Below is a small trained network, with its code and all its weights. Each question gives an input and a class and asks what happens when units are switched off, that is, made to give their printed mean instead of their output.

import numpy as np


def w(rows, s, z=0):
    codes = np.array(rows[::2]) - 128.0
    scale = np.full(codes.shape[1], s)
    scale[-1] = z or s
    return codes * scale


def norm(h):
    return h / np.sqrt((h * h).mean(-1, keepdims=True) + 1e-5)


def f(y):
    return np.maximum(y, 0)


def log_softmax(a):
    a = a - a.max(-1, keepdims=True)
    return a - np.log(np.exp(a).sum(-1, keepdims=True))


def net(x, mask):
    res = np.array(x, float).reshape(1, 7) / 4 @ E
    u = 0
    for l in range(2):
        y = f(norm(res) @ A[l][:, :-1].T + A[l][:, -1])
        res = res + np.where(mask[u : u + 7], y, B[l][:, -1]) @ B[l][:, :-1]
        u += 7
    return log_softmax(norm(res)[-1] @ U[:, :-1].T + U[:, -1])


A, B = {}, {}
E = w([
[105,126,120,90,154,135,183],'x0',
[76,134,145,138,201,39,121],'x1',
[149,96,109,176,253,255,135],'x2',
[118,169,140,114,91,100,45],'x3',
[142,79,43,173,122,73,171],'x4',
[196,122,176,72,143,176,152],'x5',
[185,186,72,155,194,122,167],'x6',
],0.0056)
A[0] = w([
[99,127,83,192,184,48,92,92],'L0N1',
[175,114,167,120,111,91,75,85],'L0N2',
[138,149,18,112,62,5,173,150],'L0N3',
[108,147,144,113,72,106,52,108],'L0N4',
[97,173,109,64,19,115,74,7],'L0N5',
[156,93,128,84,19,167,136,117],'L0N6',
[149,147,152,94,120,119,146,63],'L0N7',
],0.011,0.0021)
B[0] = w([
[148,162,56,109,12,92,51,203],'L0N1',
[70,163,146,94,139,134,180,162],'L0N2',
[222,47,23,95,94,182,60,254],'L0N3',
[124,109,209,170,90,139,166,199],'L0N4',
[73,183,201,184,149,97,179,224],'L0N5',
[82,139,88,137,49,108,28,212],'L0N6',
[128,138,138,159,138,105,156,154],'L0N7',
],0.011,0.0088)
A[1] = w([
[162,75,117,34,164,54,100,65],'L1N1',
[71,94,109,82,122,131,109,116],'L1N2',
[103,11,166,92,131,69,100,112],'L1N3',
[147,127,58,184,163,48,77,147],'L1N4',
[56,140,80,162,195,97,75,61],'L1N5',
[85,172,153,104,118,39,107,38],'L1N6',
[100,110,151,104,90,172,90,5],'L1N7',
],0.012,0.0011)
B[1] = w([
[41,116,171,143,120,140,219,175],'L1N1',
[178,122,128,81,118,158,75,174],'L1N2',
[46,254,5,98,124,184,149,170],'L1N3',
[95,66,74,109,48,223,132,254],'L1N4',
[168,81,98,60,103,97,170,169],'L1N5',
[128,154,201,102,172,77,148,204],'L1N6',
[128,98,30,136,145,23,162,213],'L1N7',
],0.0098,0.0066)
U = w([
[161,166,153,116,232,171,176,6],'0',
[140,125,74,103,66,143,90,247],'1',
[77,207,246,128,83,69,139,35],'2',
],0.011,0.0019)

Each question gives the input, the list of numbers given to net, and the class t.
The units are the neurons (one row each of A and B). Each row of codes is followed by its name. A weight is (code - 128) times the scale printed after its matrix; where a second scale follows, it is the last column's (A, B and U).
mask holds one flag per neuron, layer by layer. A switched-off neuron (its flag False) gives its mean, the last column of its row in B, instead of its output. The means were averaged over made-up inputs and are rounded, as every weight is.
A unit's drop is (log p(t) with every unit on - log p(t) with that unit switched off) / (log p(t) with every unit on - log p(t) with every unit switched off).
The circuit of an input: a set's keep is (log p(t) with only the set's units on - log p(t) with every unit switched off) / (log p(t) with every unit on - log p(t) with every unit switched off). Starting from the 12 units with the biggest drops (on a tie, the unit counted first), units are removed one at a time, each time the one whose removal leaves the highest keep (on an exact tie, the one counted first), for as long as the keep stays at least 0.8.
units of the circuit, in order: the units of the circuit, biggest drop first
k most important neurons of layer l: the k neurons of layer l with the biggest drops, biggest first
drop when u is switched off: that unit's drop, to one decimal
input [8,0,-6,1,-2,3,-5], class 2: units of the circuit, in order -> [L0N5]
input [8,-5,1,6,-3,7,8], class 0: 3 most important neurons of layer 0 -> [L0N1; L0N3; L0N6]
input [6,3,3,0,-5,6,-2], class 0: units of the circuit, in order -> [L0N6; L0N1]
input [6,1,1,-2,-3,7,0], class 0: units of the circuit, in order -> [L0N1; L0N6]
input [8,-1,-7,1,-5,-3,3], class 2: 3 most important neurons of layer 0 -> [L0N5; L0N4; L0N1]
input [-2,0,2,-8,-4,-1,5], class 0: 2 most important neurons of layer 0 -> [L0N6; L0N1]
input [-4,-8,-5,2,0,-5,-3], class 2: 2 most important neurons of layer 0 -> [L0N5; L0N4]
input [-8,0,-4,-6,-5,5,5], class 2: drop when L0N3 is switched off -> 1.2
input [1,7,5,-5,-5,3,2], class 0: drop when L0N6 is switched off -> 0.1
input [1,-7,3,-4,-6,-5,6], class 0: drop when L0N3 is switched off -> 0.3
input [0,2,7,-2,-1,5,4], class 0: drop when L0N3 is switched off -> 0.1
